W = [ -3   3  -1 -15  29 -28   0  21  -9  20 -45   1 -26  14]
The entry just left of 20: -9
The entry just right of -45 -> 1
Report the entry just right of -28.
A: 0

x =
[[ 27  24  10  -7  -5  28  -7]
 [-23  -9  -4   9  29   0  -3]
 [-13  -9  -6  19  13 -18  -3]
 [-11  -4   2  17  27  -2  -3]
 [-19  -5  -2   9  33   7 -11]
 [ 28  25  19  -4 -14  24  -4]
 [  0   4   8  -6 -44 -19   6]
 [ -9 -19 -35  -7 -23 -10   8]
 [ 23  25  36  -9 -15  10   5]
 [-10  -6   4  -3 -39 -24   2]]
Counting starts at 1.
The entry in row 2 and column 1 -> -23
What is the top-left entry?
A: 27
What is the entry in row 1 and column 2?
A: 24
What is the entry in row 3 and column 1?
A: -13
What is the entry in row 1 and column 3?
A: 10
What is the bottom-left entry?
A: -10
The entry directly above 6: -4
The entry in the bottom-right corner is 2
What is the entry directly above the largest entry?
A: -35
What is the entry at row 3, column 3?
A: -6
The entry in row 2 and column 2: -9
What is the largest entry?
A: 36
What is the entry just left of 17?
A: 2
What is the minimum?
A: -44
The entry just right of -15 is 10
The entry just right of the smallest entry: -19
What is the entry in the top-right corner?
A: -7
What is the bottom entry of the column that holds the largest entry?
A: 4
The entry directly below 13 -> 27
The entry just left of the smallest entry is -6
What is the entry directly below 33?
A: -14
